Here is a tiny trained network, its code and every weight. The questions are about switching its units off for an input and a target symbol, where a switched-off unit gives its printed mean instead of its output.

import numpy as np


def w(rows, s, z=0):
    codes = np.array(rows[::2]) - 128.0
    scale = np.full(codes.shape[1], s)
    scale[-1] = z or s
    return codes * scale


def norm(h):
    return h / np.sqrt((h * h).mean(-1, keepdims=True) + 1e-5)


def f(y):
    return y / 2 * (1 + np.tanh(0.7978845608 * (y + 0.044715 * y**3)))


def softmax(a):
    e = np.exp(a - a.max(-1, keepdims=True))
    return e / e.sum(-1, keepdims=True)


def log_softmax(a):
    a = a - a.max(-1, keepdims=True)
    return a - np.log(np.exp(a).sum(-1, keepdims=True))


def net(x, mask):
    ids = ['ΣΨαεθμ'.index(c) for c in x.split()]
    T = len(ids)
    res = E[ids] + P[:T]
    r = norm(res)
    for j in range(2):
        rows = slice(3 * j, 3 * j + 3)
        q, k, v = (r @ M[0][rows].T for M in (Q, K, V))
        z = softmax(np.where(np.tri(T) > 0, q @ k.T / 3**0.5, -1e9)) @ v
        o = O[0][rows]
        res = res + np.where(mask[j], z, o[:, -1]) @ o[:, :-1]
    y = f(norm(res) @ A[0][:, :-1].T + A[0][:, -1])
    res = res + np.where(mask[2:6], y, B[0][:, -1]) @ B[0][:, :-1]
    return log_softmax(norm(res)[-1] @ U[:, :-1].T + U[:, -1])


Q, K, V, O, A, B = {}, {}, {}, {}, {}, {}
E = w([
[75,124,133,104,78,114],'Σ',
[163,74,93,149,4,117],'Ψ',
[69,87,113,110,103,179],'α',
[72,120,117,117,140,147],'ε',
[153,188,91,72,131,112],'θ',
[125,129,87,166,192,83],'μ',
],0.019)
P = w([
[203,182,159,254,219,99],'0',
[28,125,26,117,122,93],'1',
[62,138,10,149,103,101],'2',
[123,161,14,109,123,72],'3',
[63,44,91,206,77,64],'4',
[75,61,36,174,134,16],'5',
[14,28,97,204,57,91],'6',
[121,91,81,164,37,60],'7',
[186,125,47,214,82,11],'8',
],0.0067)
Q[0] = w([
[145,107,129,107,56,144],'H1',
[38,122,99,120,38,31],'H1',
[40,136,6,186,3,76],'H1',
[120,193,220,142,102,93],'H2',
[86,144,226,108,178,140],'H2',
[162,177,10,41,106,120],'H2',
],0.0068)
K[0] = w([
[133,133,92,117,192,117],'H1',
[171,110,104,216,254,139],'H1',
[172,186,183,239,160,85],'H1',
[102,134,94,150,107,169],'H2',
[128,93,113,66,109,165],'H2',
[135,129,147,212,109,124],'H2',
],0.0096)
V[0] = w([
[187,193,165,125,221,119],'H1',
[62,197,153,148,62,21],'H1',
[207,151,130,109,87,79],'H1',
[119,166,171,142,139,68],'H2',
[161,112,171,84,141,244],'H2',
[214,167,80,135,175,160],'H2',
],0.011)
O[0] = w([
[79,124,83,24,239,82,142],'H1',
[145,42,223,105,122,76,198],'H1',
[2,208,190,122,75,78,96],'H1',
[94,75,237,84,136,43,144],'H2',
[116,153,110,118,145,236,9],'H2',
[21,215,66,58,122,115,67],'H2',
],0.0091,0.012)
A[0] = w([
[62,125,127,42,119,2,72],'N1',
[112,185,112,246,39,203,123],'N2',
[116,116,160,191,33,42,254],'N3',
[89,243,189,70,249,156,158],'N4',
],0.0049,0.0019)
B[0] = w([
[148,101,97,161,130,190,221],'N1',
[53,155,128,160,94,131,138],'N2',
[97,166,12,191,154,148,253],'N3',
[90,143,185,56,52,150,124],'N4',
],0.011,0.006)
U = w([
[146,65,235,64,103,69,132],'Σ',
[172,159,30,149,129,242,165],'Ψ',
[191,76,44,34,194,162,30],'α',
[22,233,99,156,40,114,151],'ε',
[109,125,58,36,164,110,13],'θ',
[54,190,102,1,122,100,254],'μ',
],0.0068,0.0042)

Each question gives the input, a string of symbols that net reads in full, and the target symbol t.
The units are the heads (3 rows each of Q, K, V and O) and the neurons (one row each of A and B). Each row of codes is followed by its name. A weight is (code - 128) times the scale printed after its matrix; where a second scale follows, it is the last column's (O, A, B and U).
mask holds one flag per unit, heads first, then neurons. A switched-off unit (its flag False) gives its mean, the last column of its rows in O or B, instead of its output. The means were averaged over made-up inputs and are rounded, as every weight is.
A unit's drop is (log p(t) with every unit on - log p(t) with that unit switched off) / (log p(t) with every unit on - log p(t) with every unit switched off).
The circuit of an input: a set's keep is (log p(t) with only the set's units on - log p(t) with every unit switched off) / (log p(t) with every unit on - log p(t) with every unit switched off). Starting from all 6 units, units are removed one at a time, each time the one whose removal leaves the highest keep (on an exact tie, the one counted first), for as long as the keep stays at least 0.8.
units of the circuit, in order: the units of the circuit, biggest drop first
heads that matter: for each layer, one digit per head in row order, 1 if its drop is at least 0.15 and else 0, layers parted by /
drop when u is switched off: that unit's drop, to one decimal
input Ψ α α α Ψ, target ε: heads that matter : 10
input μ μ Σ Σ Ψ μ θ Σ θ, target μ: heads that matter : 11
input θ Σ Σ α, target μ: units of the circuit, in order : (H1)
input Ψ α θ ε θ, target ε: heads that matter : 10
input α α Σ Σ α Ψ, target Ψ: heads that matter : 10
input μ Ψ μ μ, target μ: heads that matter : 11
input θ α θ μ Σ ε ε, target μ: heads that matter : 11
input Σ Ψ ε α, target Σ: heads that matter : 10
input Ψ μ α ε, target Ψ: units of the circuit, in order : (H1 H2 N1)
input μ Σ Ψ, target μ: units of the circuit, in order : (H2 H1)
input μ Σ Σ Σ, target μ: drop when H1 is switched off : 0.7
input Ψ Σ Σ Σ Σ ε, target ε: drop when H2 is switched off : -0.1
input α Σ θ, target Ψ: drop when H2 is switched off : 0.2
input ε Σ θ Ψ, target α: drop when N3 is switched off : 0.1
input α Σ Σ Σ Ψ θ α ε θ, target Ψ: units of the circuit, in order : (H2)
